[ 13  13  -8 -13  -5   4  -4  25  -8  12   8  -8  16  -4   6   1   4  23
   1   6  -7   4   9   1   6  -1   7   9  -7   7   2 -17   6  -2   6  14
   5 -11 -10 -21  13] => <34>
[ -2   7   1 -12  -3  -4  -2   6  -6  -7   4   3   7  -6  10  -1   9   8
   0   7   0  10   9   1   0 -14  -5   0  -4   4   4  -6   5   9   5  -4
  -8  -3 -12 -26 -11] => <42>
[ 13  18  -9 -19   0   0   3  24  -1  -5   3  -8  17  -1   5  -3  39  22
  -3  -4 -20  12   2   3   8  -6  -4  -3 -12   3  28   1  -1  -8  -5  21
  21 -10   5 -36   8] => <34>
[  3 -13  27   8  19  -2  -5  17   3 -38   6  12  12   4   2  -5  31  -8
   0   3   1   5 -11  -9 -14  -1   1   4   6 -12  -1  17   4  10   2   8
   1  14  -8 -10  -7] => <28>
[ -9  10   9  -4  -2  -5  -2   2   4 -13  -3   3   1   0   9  -4  27   8
  -2  -3  -2   1  -7  -3  -5 -15   1  -6   2 -11   1   5   6  22  10  -5
  -7  -2  -7 -14 -23] => <42>
[-17  12   4  10  -5  -6  -5  -8  -4  -5  -3  11   1  -1   2  -5  -7 -11
  -2   3   9  -3 -12  -2  -3 -13   2   1  -2 -16 -25 -18   9  31   5  -9
  -6  -2 -32  17 -26] => <42>
[  0   2  -1   8   2  -8  -4 -24   1  -9  -7  10  -6  -7  -6  -3  -3 -17
  -2   0   9  -2  -7   8  -3  -7  -4 -10  -5  -3  -5  14   1  11   5 -14
   7   8   0  19 -22] => <35>
[ 12 -20  20   5  19  -2   0  -3   6 -33   6  17   1   8  -3  -4  -4 -12
   0   6  11   1  -5 -16  -3   9  -1   4   5   3 -24  20   3  14   5   8
   0  11  -6  -3  -8] => <28>
[ 11 -15  19 -16  18   3  -4  50  -2 -16  14   3  16  10  18  -3  25  24
   7   6 -10   4  13 -12   0  -1   7  19   6   2  -1  -4   3  -1  11  18
 -17  -4   0 -56  20] => <43>
[-15  17  -2 -14 -11  -3   9  -1   2  21  -1  -3   2   8  11   1   9  20
  -2  -1   2   3   8  -6  -4 -16   6   8  -2  -1  -8 -28   9  18  12  -2
 -11 -11  -5 -10 -11] => <42>
[  8  14  -7 -11  -3  -4  -2   0   1  -6  -3   1   9 -10   2   0  18   3
  -3   0  -7  13   5   9   0 -11 -11  -5  -7   6  20  13   0  -2  -7   1
  10  -4   3 -20  -8] => <35>
[-12 -16  19  -3  13   3  -1  35  -3 -12  10   6  15   8  16  -4  26  16
   3   4  -4   7   6  -6  -8  -8   4  13   4  -4  10 -15   6   1   7   2
 -21  -4 -11 -33   8] => <43>
[ 13  12   3 -14   3   1  -3  39  -1  -5  10  -3  29  -1  11  -4  21  31
   2   4 -18   8   6  -4   4  -1   0  15  -6   1   9 -13   3   3   7  23
   8 -11 -13 -42  11] => <34>
[  3  12  -2  -1  -5  -7  -5  -2   1  -1  -2   5   9  -7   3  -1   0   1
   1   5   1   0   0   0  -1  -9  -3   0  -6  -3 -11  -3   5  14   7   1
   4  -3 -16  -1 -12] => <42>
[ -6  27  -4  -9 -12  -2  -1   4   0   3  -4  -6   1   1   3  -1  22  10
  -5  -7  -8  -1  -9  -2   5 -11   2  -4  -4 -10   2   0   3  14  -2   9
  11  -7  -3  -5  -9] => <38>
[ -8   5   9  -4   0   0  -4  18  -1  -4   9   5   8   4  14  -4  12  14
   5   9   1   2   8  -4  -2 -13   4  15   1  -4 -10 -16   3  23  17  -8
 -15  -4 -18 -25  -9] => <42>
[ 11  18   5   1   4  -4  -3  11   5 -12   0   2  14   4  -5  -3  13   9
  -4   3 -11  -3 -19  -8  -1   4   3   4  -3 -13 -17   2   4  18  -5  29
  17   8 -12  -4  -2] => <38>
[-12 -10  -3 -12  -2   9  13  18  -1  25   7  -8  -1  10   7   4  -7  20
   5  -1   3   2  17  -5   6   4   5  14   2  11   2 -33   0 -15   0  -2
 -13 -10   3  -5  21] => <43>
[-26  14  -1  29 -12   0  -9 -18 -10  15  -4   1  -3  -9  -2   1 -11 -17
  -1   1   8 -11  -4   2  -2 -15   0  -4  -3 -28 -14 -27   4  15   9 -24
 -12  -2 -30  34 -23] => <34>
[ 14  -1  -2   9   2  -6 -15 -15  -5 -18  -3  10   1 -13  -3  -1  -8 -22
   4   6   0   1  -4  12  -1  -3 -11 -12  -1   0   0  28  -1   3   3 -10
   6  10  -5  -1 -17] => <32>
[ -9  -6 -11  -3  -6   6  12  -1   0  27   3  -4  -3   8   1   6 -26  11
   1   9   9   0  16  -1   5   7   2  14   1  13 -10 -35   0  -4   3  -7
 -11  -6  -2  12  13] => <43>
[-36  20 -15  34 -29  -3  -2 -44  -8  42 -14   4 -17   0  -9  11 -61 -23
  -3   7  24 -17 -10  -2   2 -14   4  -5   4 -12 -41 -56  11  34  14 -35
 -15  -5 -36  72 -25] => <42>
[-11  15  -6   4 -10  -5   0  -5  -5   6  -4   1   4  -3   0   2   5   0
  -3  -1   2   0  -8  13  -1  -9   0  -4  -4 -12  -5 -11   5   9   3  -4
   4  -5 -15  15  -7] => <34>
[ 19 -16  11   5  19   2  -8  10   3 -27  11  14  18  -7   4  -6   0  -6
   7   7   2   6   4   4  -5   7  -7   7  17  -3   2  15   1  -5   2   7
   2   8 -10 -17   6] => <32>
